[[ 23  10  -1  -1]
 [ 75  27   3 -32]
 [ 60  20   2 -33]]
->
[[ 60  20   2 -33]
 [ 75  27   3 -32]
 [ 23  10  -1  -1]]

[[-36 -87]
 [-24 -56]
 [ 25  58]
 [ -1   0]
 [-12 -30]
 [-11 -28]
 [ 24  58]
 [-12 -28]
 [ -9 -28]
 [ 34  83]
 [-34 -86]]
->
[[-34 -86]
 [ 34  83]
 [ -9 -28]
 [-12 -28]
 [ 24  58]
 [-11 -28]
 [-12 -30]
 [ -1   0]
 [ 25  58]
 [-24 -56]
 [-36 -87]]

[[74 22  1  1]
 [ 1 16 77 23]
 [50  3  3 -2]
 [-2  4 58 44]
 [ 0 36 69  9]
 [-1  4 55 55]
 [ 2  2  4 58]]
->
[[ 2  2  4 58]
 [-1  4 55 55]
 [ 0 36 69  9]
 [-2  4 58 44]
 [50  3  3 -2]
 [ 1 16 77 23]
 [74 22  1  1]]

[[-20   8 -11   4 -18   6  18  -3 -27  -1   0  19]
 [-36 -24  36 -45  14   9 -49   2  -4 -37   1  14]
 [ -5  22  40 -48  19  -3 -38  -8  20 -44  -7  21]
 [ 41 -14   5  -8   2 -10 -10   0 -64 -11 -10 -53]
 [  6 -24 -16   9 -18  -2   6   3 -66   7  -4 -28]]
->
[[  6 -24 -16   9 -18  -2   6   3 -66   7  -4 -28]
 [ 41 -14   5  -8   2 -10 -10   0 -64 -11 -10 -53]
 [ -5  22  40 -48  19  -3 -38  -8  20 -44  -7  21]
 [-36 -24  36 -45  14   9 -49   2  -4 -37   1  14]
 [-20   8 -11   4 -18   6  18  -3 -27  -1   0  19]]

[[-90   8 -13   6]
 [ 12   1  17 -24]
 [-42 -24  26 -17]
 [-48   1  -9  -8]
 [-55  -2   3   6]
 [-48  22 -10 -13]
 [-15  20  -4 -30]
 [ 39   2  -1  14]
 [ 25  -5  -3 -25]]
->
[[ 25  -5  -3 -25]
 [ 39   2  -1  14]
 [-15  20  -4 -30]
 [-48  22 -10 -13]
 [-55  -2   3   6]
 [-48   1  -9  -8]
 [-42 -24  26 -17]
 [ 12   1  17 -24]
 [-90   8 -13   6]]

[[ 44 -13 -25]
 [ 34  30  54]
 [ 21 -62 -31]
 [ 71 -34  45]
 [-38   6  -7]
 [-34  -8 -57]
 [ 37 -86  -4]
 [-22 -70   2]]
->
[[-22 -70   2]
 [ 37 -86  -4]
 [-34  -8 -57]
 [-38   6  -7]
 [ 71 -34  45]
 [ 21 -62 -31]
 [ 34  30  54]
 [ 44 -13 -25]]

[[  3 -18 -31 -13  18 -18  16  14]
 [ 33   6 -24  12  48 -25   3  30]
 [ 10  19  -1 -20  -3 -17  -4  14]
 [  4 -11 -22 -37 -45   1  11  17]
 [  8  -6   4  -6  -4  -8  10  14]
 [ -4 -71  25 -57 -12   6 -23  -5]
 [  7 -17   2 -10 -15 -10  25  14]
 [  0 -11 -19 -14 -21   5   6   9]
 [  1   5  21  20 -10  38  32   3]
 [  4  24 -25  21  21   5   8  19]]
->
[[  4  24 -25  21  21   5   8  19]
 [  1   5  21  20 -10  38  32   3]
 [  0 -11 -19 -14 -21   5   6   9]
 [  7 -17   2 -10 -15 -10  25  14]
 [ -4 -71  25 -57 -12   6 -23  -5]
 [  8  -6   4  -6  -4  -8  10  14]
 [  4 -11 -22 -37 -45   1  11  17]
 [ 10  19  -1 -20  -3 -17  -4  14]
 [ 33   6 -24  12  48 -25   3  30]
 [  3 -18 -31 -13  18 -18  16  14]]
---
[[ 14  17  31 -36]
 [ 24  12  -8 -12]
 [ 16 -26 -35  57]
 [  8 -18  22   2]
 [ 18  -5  48 -34]
 [ 40  68 -30  -6]
 [ 32  15  16   6]]
->
[[ 16 -26 -35  57]
 [ 40  68 -30  -6]
 [ 24  12  -8 -12]
 [ 32  15  16   6]
 [  8 -18  22   2]
 [ 14  17  31 -36]
 [ 18  -5  48 -34]]

[[-55 -47   5]
 [-20 -10 -14]
 [-16   8  -7]
 [-68   0  -9]
 [-40  -5   9]
 [  3  35  24]
 [-76   5  11]]
->
[[-20 -10 -14]
 [-68   0  -9]
 [-16   8  -7]
 [-55 -47   5]
 [-40  -5   9]
 [-76   5  11]
 [  3  35  24]]

[[  9   5   1  12 -17  16 -65  -6]
 [-57  19  21 -16 -20  21   6  -6]
 [-23  15 -21 -40 -20 -33  13  28]]
->
[[-23  15 -21 -40 -20 -33  13  28]
 [  9   5   1  12 -17  16 -65  -6]
 [-57  19  21 -16 -20  21   6  -6]]

[[ 24 -16 -41  73 -49   6 -55  -4  37  -4 -11]
 [  9  -9 -18  37  34 -43  15 -11  13 -62 -22]
 [  6  -6  20 -22 -47 -31   3  34 -29   9  10]
 [  3  39  13  -7  -2  -9  21  60  15  12  -7]
 [ 30  44  33 -19 -45  31  26  20 -39  47  34]
 [  6 -19 -24  31 -40 -42 -44  22 -13 -42   5]
 [  5  16  40  13   2  -3  23 -43 -12   1 -28]]
->
[[ 24 -16 -41  73 -49   6 -55  -4  37  -4 -11]
 [  6 -19 -24  31 -40 -42 -44  22 -13 -42   5]
 [  9  -9 -18  37  34 -43  15 -11  13 -62 -22]
 [  3  39  13  -7  -2  -9  21  60  15  12  -7]
 [  6  -6  20 -22 -47 -31   3  34 -29   9  10]
 [ 30  44  33 -19 -45  31  26  20 -39  47  34]
 [  5  16  40  13   2  -3  23 -43 -12   1 -28]]

[[-11  11 -19   1   3  19  -7  -6  15 -11  17  43 -38]
 [ -1  -4  -3   2  -2   2  -5  -4  -9   7  11   7  -6]
 [ 62 -17 -29 -35  46  -2 -65  -4 -10   6  16   3  23]
 [-17 -15 -17 -11  -8 -10  13 -16   6  14 -12 -10  -4]]
->
[[ 62 -17 -29 -35  46  -2 -65  -4 -10   6  16   3  23]
 [-11  11 -19   1   3  19  -7  -6  15 -11  17  43 -38]
 [-17 -15 -17 -11  -8 -10  13 -16   6  14 -12 -10  -4]
 [ -1  -4  -3   2  -2   2  -5  -4  -9   7  11   7  -6]]

[[-11  14  16  73]
 [ 30  16 -51 -26]
 [ 18   0 -13  41]
 [  2  66  34  19]]
->
[[ 30  16 -51 -26]
 [ 18   0 -13  41]
 [-11  14  16  73]
 [  2  66  34  19]]
